Below are the code and all the weights of a small trained network. Each question names an input and a class and asks about switching units off, where a switched-off unit gives its printed mean instead of its output.

import numpy as np


def w(rows, s, z=0):
    codes = np.array(rows[::2]) - 128.0
    scale = np.full(codes.shape[1], s)
    scale[-1] = z or s
    return codes * scale


def f(y):
    return np.maximum(y, 0)


def log_softmax(a):
    a = a - a.max(-1, keepdims=True)
    return a - np.log(np.exp(a).sum(-1, keepdims=True))


def net(x, mask):
    res = np.array(x, float).reshape(1, 6) / 4 @ E
    y = f(res @ A[0][:, :-1].T + A[0][:, -1])
    res = res + np.where(mask, y, B[0][:, -1]) @ B[0][:, :-1]
    return log_softmax(res[-1] @ U[:, :-1].T + U[:, -1])


A, B = {}, {}
E = w([
[22,165,96,117,129,49,128,22,204],'x0',
[133,127,127,130,119,140,131,103,101],'x1',
[97,81,91,21,179,211,70,108,149],'x2',
[184,238,192,90,156,110,59,117,153],'x3',
[125,162,95,77,208,75,195,147,39],'x4',
[249,119,39,106,92,73,151,110,187],'x5',
],0.012)
A[0] = w([
[48,179,84,94,97,61,142,35,171,42],'neuron 0',
[79,14,78,172,100,129,186,145,113,32],'neuron 1',
[206,99,59,96,119,86,118,112,134,34],'neuron 2',
[141,79,113,7,148,157,56,120,117,145],'neuron 3',
[179,168,170,188,66,81,193,125,122,144],'neuron 4',
[175,77,125,119,64,117,106,113,195,84],'neuron 5',
[192,214,190,55,89,141,89,104,145,18],'neuron 6',
[159,87,159,180,50,167,60,99,173,93],'neuron 7',
[31,131,195,132,131,165,125,158,93,131],'neuron 8',
[118,130,200,132,128,198,146,182,94,83],'neuron 9',
[209,116,58,131,123,117,139,114,164,76],'neuron 10',
[142,172,85,45,202,69,219,165,38,160],'neuron 11',
[174,188,171,134,121,118,107,118,114,141],'neuron 12',
[125,118,177,152,45,170,105,126,175,150],'neuron 13',
[213,115,107,92,85,156,139,167,123,107],'neuron 14',
[111,24,54,163,90,153,218,163,146,44],'neuron 15',
[211,133,130,141,103,211,129,221,82,18],'neuron 16',
[189,139,121,87,144,155,161,215,105,16],'neuron 17',
[140,99,146,144,76,159,75,126,160,102],'neuron 18',
[132,165,120,58,136,168,88,131,143,114],'neuron 19',
[121,74,58,71,176,197,103,88,156,131],'neuron 20',
[134,174,157,199,69,72,168,131,112,145],'neuron 21',
[160,190,146,98,133,131,128,149,147,33],'neuron 22',
[207,113,58,90,84,112,149,117,151,68],'neuron 23',
[187,196,162,145,169,115,88,119,145,3],'neuron 24',
[127,162,173,200,111,90,165,148,113,185],'neuron 25',
],0.011,0.002)
B[0] = w([
[152,210,97,213,100,228,190,65,236,234],'neuron 0',
[201,195,215,123,73,112,141,139,74,213],'neuron 1',
[89,140,166,151,180,163,36,113,104,208],'neuron 2',
[113,16,39,134,65,89,137,198,78,231],'neuron 3',
[111,48,30,120,108,110,113,197,88,215],'neuron 4',
[112,118,128,92,169,101,124,90,118,196],'neuron 5',
[156,173,203,127,40,107,135,126,79,219],'neuron 6',
[186,50,175,56,181,48,176,46,171,218],'neuron 7',
[32,149,190,189,174,145,29,104,93,213],'neuron 8',
[47,158,113,197,147,167,107,64,160,202],'neuron 9',
[44,135,128,194,161,158,30,120,118,207],'neuron 10',
[162,44,181,18,239,49,179,38,144,249],'neuron 11',
[149,156,200,121,76,118,140,169,92,188],'neuron 12',
[173,59,124,80,216,68,118,74,140,202],'neuron 13',
[82,159,134,179,155,219,142,105,199,209],'neuron 14',
[202,218,230,103,39,106,141,171,74,220],'neuron 15',
[91,142,99,176,96,197,232,101,220,242],'neuron 16',
[138,132,106,169,132,182,191,80,167,206],'neuron 17',
[157,93,138,94,192,62,154,91,125,188],'neuron 18',
[143,117,92,153,68,104,141,190,85,190],'neuron 19',
[124,48,20,153,62,96,157,201,91,223],'neuron 20',
[115,45,1,147,93,127,129,184,136,206],'neuron 21',
[163,150,175,157,105,94,137,133,95,173],'neuron 22',
[37,142,170,175,166,152,13,81,57,215],'neuron 23',
[183,192,187,115,81,132,152,174,77,195],'neuron 24',
[90,51,31,146,124,110,93,157,73,194],'neuron 25',
],0.0087,0.018)
U = w([
[129,63,36,127,86,97,128,220,83,207],'0',
[170,84,176,50,233,51,178,60,133,163],'1',
[49,164,176,168,182,158,2,112,87,254],'2',
[135,191,99,167,95,197,208,83,227,7],'3',
[205,202,221,108,47,94,146,195,54,9],'4',
],0.013,0.0026)

Each question gives the input, the list of numbers given to net, and the class t.
The units are the neurons (one row each of A and B). Each row of codes is followed by its name. A weight is (code - 128) times the scale printed after its matrix; where a second scale follows, it is the last column's (A, B and U).
mask holds one flag per neuron, in row order. A switched-off neuron (its flag False) gives its mean, the last column of its row in B, instead of its output. The means were averaged over made-up inputs and are rounded, as every weight is.
A unit's drop is (log p(t) with every unit on - log p(t) with that unit switched off) / (log p(t) with every unit on - log p(t) with every unit switched off).
most important unit: the unit with the biggest drop
top k neurons: the k neurons with the biggest drops, biggest first
drop when u is switched off: that unit's drop, to one decimal
input [-3,7,-5,8,6,8], class 2: top 3 neurons : neuron 23; neuron 10; neuron 2
input [-5,7,-6,1,-1,7], class 2: most important unit : neuron 23
input [-8,-5,-8,0,4,1], class 0: top 2 neurons : neuron 4; neuron 25
input [-1,-8,5,8,-8,-4], class 1: top 2 neurons : neuron 7; neuron 13
input [6,-7,-5,-2,3,5], class 3: top 3 neurons : neuron 0; neuron 3; neuron 20
input [4,-6,-1,-3,3,3], class 3: top 2 neurons : neuron 0; neuron 7
input [-5,-8,1,-8,-4,3], class 4: top 2 neurons : neuron 15; neuron 1
input [-6,-1,-8,5,-8,0], class 0: top 3 neurons : neuron 4; neuron 21; neuron 11
input [5,-2,-4,6,4,0], class 4: top 4 neurons : neuron 16; neuron 24; neuron 14; neuron 12
input [-3,-6,0,-8,5,4], class 4: top 2 neurons : neuron 15; neuron 1
input [-5,-1,2,-5,-7,8], class 2: top 4 neurons : neuron 23; neuron 10; neuron 11; neuron 2
input [8,1,-8,-2,-3,7], class 0: drop when neuron 25 is switched off : 0.7
input [3,-4,5,2,5,3], class 0: drop when neuron 19 is switched off : 0.3
input [3,-1,5,8,-1,5], class 4: drop when neuron 23 is switched off : 0.0
input [1,8,6,5,-2,3], class 0: most important unit : neuron 3
